Here is a tiny trained network, its code and every weight. The questions are about switching its units off for an input and a class, where a switched-off unit gives its printed mean instead of its output.

import numpy as np


def w(rows, s, z=0):
    codes = np.array(rows[::2]) - 128.0
    scale = np.full(codes.shape[1], s)
    scale[-1] = z or s
    return codes * scale


def norm(h):
    return h / np.sqrt((h * h).mean(-1, keepdims=True) + 1e-5)


def f(y):
    return np.maximum(y, 0)


def log_softmax(a):
    a = a - a.max(-1, keepdims=True)
    return a - np.log(np.exp(a).sum(-1, keepdims=True))


def net(x, mask):
    res = np.array(x, float).reshape(1, 7) / 4 @ E
    u = 0
    for l in range(3):
        y = f(norm(res) @ A[l][:, :-1].T + A[l][:, -1])
        res = res + np.where(mask[u : u + 6], y, B[l][:, -1]) @ B[l][:, :-1]
        u += 6
    return log_softmax(norm(res)[-1] @ U[:, :-1].T + U[:, -1])


A, B = {}, {}
E = w([
[54,38,249,109,124,110],'x0',
[119,113,115,121,155,125],'x1',
[135,89,95,135,83,38],'x2',
[131,129,129,127,125,128],'x3',
[225,74,160,140,146,119],'x4',
[118,65,85,118,79,171],'x5',
[127,130,131,156,122,129],'x6',
],0.013)
A[0] = w([
[109,85,158,142,147,112,75],'0.n1',
[64,125,85,124,136,149,97],'0.n2',
[125,86,81,74,77,95,33],'0.n3',
[35,165,89,81,121,105,1],'0.n4',
[124,128,120,134,145,7,63],'0.n5',
[145,173,82,135,146,126,195],'0.n6',
],0.016,0.0064)
B[0] = w([
[162,118,163,92,73,136,187],'0.n1',
[213,131,202,119,95,122,197],'0.n2',
[80,120,112,182,151,229,181],'0.n3',
[236,152,201,210,84,120,202],'0.n4',
[84,45,75,179,82,252,209],'0.n5',
[73,60,167,41,110,97,255],'0.n6',
],0.012,0.0076)
A[1] = w([
[161,141,162,160,118,87,4],'1.n1',
[87,102,87,134,117,61,17],'1.n2',
[157,147,93,92,115,167,132],'1.n3',
[159,200,8,142,147,107,132],'1.n4',
[174,74,128,143,140,151,208],'1.n5',
[74,190,137,145,63,109,54],'1.n6',
],0.017,0.004)
B[1] = w([
[126,168,87,63,118,132,151],'1.n1',
[73,92,110,149,72,153,142],'1.n2',
[107,83,179,121,148,123,180],'1.n3',
[110,8,230,80,69,143,153],'1.n4',
[154,195,96,155,96,95,254],'1.n5',
[210,133,129,128,77,127,165],'1.n6',
],0.015,0.0094)
A[2] = w([
[12,176,40,225,155,254,2],'2.n1',
[45,173,185,99,54,108,29],'2.n2',
[57,87,187,47,136,62,116],'2.n3',
[135,70,105,150,34,150,205],'2.n4',
[136,189,189,60,196,227,122],'2.n5',
[125,195,180,141,61,179,201],'2.n6',
],0.0088,0.0046)
B[2] = w([
[81,147,21,32,114,75,142],'2.n1',
[193,78,162,141,174,80,157],'2.n2',
[135,74,66,51,198,102,171],'2.n3',
[107,228,110,101,206,77,248],'2.n4',
[111,139,7,204,46,157,173],'2.n5',
[59,151,75,91,186,128,223],'2.n6',
],0.011,0.012)
U = w([
[112,68,190,74,104,90,62],'0',
[138,164,101,110,137,102,253],'1',
[248,162,139,152,76,109,89],'2',
[113,168,91,115,159,100,139],'3',
[131,160,101,121,147,100,166],'4',
[99,102,78,174,96,196,101],'5',
[134,159,98,114,152,96,84],'6',
],0.016,0.0037)

Each question gives the input, the list of numbers given to net, and the class t.
The units are the neurons (one row each of A and B). Each row of codes is followed by its name. A weight is (code - 128) times the scale printed after its matrix; where a second scale follows, it is the last column's (A, B and U).
mask holds one flag per neuron, layer by layer. A switched-off neuron (its flag False) gives its mean, the last column of its row in B, instead of its output. The means were averaged over made-up inputs and are rounded, as every weight is.
A unit's drop is (log p(t) with every unit on - log p(t) with that unit switched off) / (log p(t) with every unit on - log p(t) with every unit switched off).
The circuit of an input: a set's keep is (log p(t) with only the set's units on - log p(t) with every unit switched off) / (log p(t) with every unit on - log p(t) with every unit switched off). Starting from the 12 units with the biggest drops (on a tie, the unit counted first), units are removed one at a time, each time the one whose removal leaves the highest keep (on an exact tie, the one counted first), for as long as the keep stays at least 0.8.
units of the circuit, in order: the units of the circuit, biggest drop first
k most important neurons: the k neurons with the biggest drops, biggest first
k most important neurons of layer l: the k neurons of layer l with the biggest drops, biggest first
input [5,0,0,4,6,-6,-1], class 2: units of the circuit, in order	[0.n6]
input [-7,5,3,1,5,6,-5], class 0: units of the circuit, in order	[1.n4 1.n3]
input [2,5,-7,6,-6,-4,0], class 5: 2 most important neurons	[2.n5 2.n4]
input [0,-2,-1,3,-3,8,1], class 3: 3 most important neurons of layer 2	[2.n6 2.n4 2.n5]
input [6,-4,7,1,-4,1,-2], class 5: 2 most important neurons of layer 0	[0.n5 0.n3]
input [-1,-2,3,0,-3,0,2], class 2: 2 most important neurons	[0.n4 0.n2]
input [5,-8,1,6,-1,7,4], class 1: units of the circuit, in order	[0.n6 2.n4]
input [-6,-6,7,-4,-7,-5,1], class 2: 2 most important neurons	[1.n6 0.n4]
input [-1,2,-6,3,1,2,5], class 5: 4 most important neurons of layer 0	[0.n5 0.n4 0.n3 0.n1]
input [5,-4,-2,-2,-7,-6,7], class 2: units of the circuit, in order	[1.n6 0.n4]
input [6,2,7,-1,-7,5,4], class 2: units of the circuit, in order	[0.n4 0.n6 1.n6]
input [5,7,0,6,5,-4,-5], class 1: units of the circuit, in order	[0.n6 1.n5]
input [6,-6,-5,4,7,-6,5], class 2: 4 most important neurons	[0.n6 2.n4 2.n5 0.n1]
input [-5,-7,-1,8,6,8,-6], class 3: units of the circuit, in order	[2.n4 0.n4]
input [-7,-7,3,-2,-1,4,-1], class 0: units of the circuit, in order	[1.n4]
input [5,6,-2,-6,-7,0,-2], class 2: 2 most important neurons	[0.n4 0.n6]
input [-8,0,5,-1,6,5,4], class 0: units of the circuit, in order	[1.n4 0.n4]
input [-5,3,3,-1,-6,-2,-5], class 2: 2 most important neurons of layer 2	[2.n3 2.n1]
input [3,4,6,8,7,3,-4], class 6: 3 most important neurons of layer 1	[1.n5 1.n6 1.n4]
input [4,0,2,2,7,1,4], class 2: units of the circuit, in order	[0.n6]
input [-6,4,-4,4,-7,-7,1], class 2: 2 most important neurons of layer 1	[1.n6 1.n2]
input [5,-1,2,-1,-2,7,6], class 3: 2 most important neurons	[0.n6 2.n4]
input [-7,4,-3,5,6,-1,2], class 0: 2 most important neurons of layer 1	[1.n4 1.n3]
input [0,6,4,5,-8,8,-6], class 2: 3 most important neurons of layer 0	[0.n4 0.n2 0.n5]
